Below are the code and all the weights of a small trained network. Each question names an input and a class and asks about switching units off, where a switched-off unit gives its printed mean instead of its output.

import numpy as np


def w(rows, s, z=0):
    codes = np.array(rows[::2]) - 128.0
    scale = np.full(codes.shape[1], s)
    scale[-1] = z or s
    return codes * scale


def f(y):
    return y / 2 * (1 + np.tanh(0.7978845608 * (y + 0.044715 * y**3)))


def log_softmax(a):
    a = a - a.max(-1, keepdims=True)
    return a - np.log(np.exp(a).sum(-1, keepdims=True))


def net(x, mask):
    res = np.array(x, float).reshape(1, 3) / 4 @ E
    y = f(res @ A[0][:, :-1].T + A[0][:, -1])
    res = res + np.where(mask, y, B[0][:, -1]) @ B[0][:, :-1]
    return log_softmax(res[-1] @ U[:, :-1].T + U[:, -1])


A, B = {}, {}
E = w([
[83,171,127,103,55,109,9,41],'x0',
[194,146,159,135,180,3,147,96],'x1',
[113,235,38,152,105,82,147,160],'x2',
],0.017)
A[0] = w([
[211,140,157,150,144,58,118,63,125],'n0',
[94,83,83,101,111,196,182,201,135],'n1',
[160,129,140,126,123,80,151,82,80],'n2',
[87,149,140,114,117,144,89,71,226],'n3',
[105,128,159,135,59,105,39,32,133],'n4',
[179,151,181,86,200,64,124,107,134],'n5',
[147,186,36,171,123,97,150,167,1],'n6',
[165,84,170,199,194,130,250,173,176],'n7',
[100,112,104,103,77,204,90,141,122],'n8',
[108,114,150,94,53,109,89,101,157],'n9',
[84,42,179,95,105,149,105,89,83],'n10',
[113,145,181,77,95,87,91,80,133],'n11',
[211,117,220,99,176,172,94,110,66],'n12',
[135,84,239,55,145,139,131,129,111],'n13',
[131,128,114,108,95,96,30,21,133],'n14',
[136,92,182,75,158,145,108,59,24],'n15',
[60,92,109,74,70,189,112,145,116],'n16',
[95,255,63,150,129,113,102,134,26],'n17',
[179,138,179,97,147,64,117,91,100],'n18',
],0.014,0.0041)
B[0] = w([
[38,224,26,220,120,210,99,68,195],'n0',
[118,160,86,198,198,129,92,155,197],'n1',
[66,210,100,200,120,185,87,89,161],'n2',
[168,56,91,79,178,67,114,158,179],'n3',
[202,123,69,96,188,61,78,168,216],'n4',
[14,180,101,185,204,231,62,39,196],'n5',
[143,104,215,23,39,83,225,65,185],'n6',
[254,47,42,115,204,43,72,217,253],'n7',
[50,246,103,204,156,163,66,40,186],'n8',
[158,103,117,146,126,123,134,167,178],'n9',
[65,173,168,48,48,92,230,52,186],'n10',
[181,53,95,99,169,113,92,181,181],'n11',
[137,82,176,86,7,103,214,91,188],'n12',
[150,139,183,107,27,80,217,103,195],'n13',
[214,29,87,71,214,49,64,191,213],'n14',
[130,158,194,77,1,100,188,73,177],'n15',
[34,224,120,187,179,204,40,116,190],'n16',
[79,102,211,33,17,130,233,99,195],'n17',
[28,224,108,158,170,136,80,60,184],'n18',
],0.0094,0.035)
U = w([
[212,71,85,119,192,61,101,191,222],'0',
[32,189,117,177,146,166,65,95,122],'1',
[115,121,194,47,2,85,224,100,1],'2',
],0.016,0.005)

Each question gives the input, the list of numbers given to net, and the class t.
The units are the neurons (one row each of A and B). Each row of codes is followed by its name. A weight is (code - 128) times the scale printed after its matrix; where a second scale follows, it is the last column's (A, B and U).
mask holds one flag per neuron, in row order. A switched-off neuron (its flag False) gives its mean, the last column of its row in B, instead of its output. The means were averaged over made-up inputs and are rounded, as every weight is.
A unit's drop is (log p(t) with every unit on - log p(t) with that unit switched off) / (log p(t) with every unit on - log p(t) with every unit switched off).
most important unit: the unit with the biggest drop
top k neurons: the k neurons with the biggest drops, biggest first
drop when u is switched off: that unit's drop, to one decimal
input [4,5,3], class 1: top neuron -> [n7]
input [0,8,8], class 1: top 2 neurons -> [n0, n5]
input [-2,5,-6], class 2: top 4 neurons -> [n12, n13, n15, n16]
input [-7,8,6], class 1: top 3 neurons -> [n5, n0, n14]
input [6,1,-8], class 2: top 2 neurons -> [n10, n15]
input [-5,-6,5], class 1: top 3 neurons -> [n14, n1, n4]
input [7,-3,-6], class 0: top 2 neurons -> [n14, n4]
input [-5,-2,-6], class 2: top 3 neurons -> [n13, n12, n14]
input [1,6,-6], class 1: top 2 neurons -> [n5, n0]
input [0,-2,-2], class 1: top 4 neurons -> [n17, n6, n7, n12]
input [7,-6,2], class 0: top 3 neurons -> [n14, n4, n3]
input [7,-3,-5], class 0: drop when n14 is switched off -> 0.2
input [4,-4,-6], class 2: drop when n7 is switched off -> 0.3
input [1,8,-3], class 1: drop when n3 is switched off -> 0.0
input [5,-5,1], class 0: most important unit -> n14
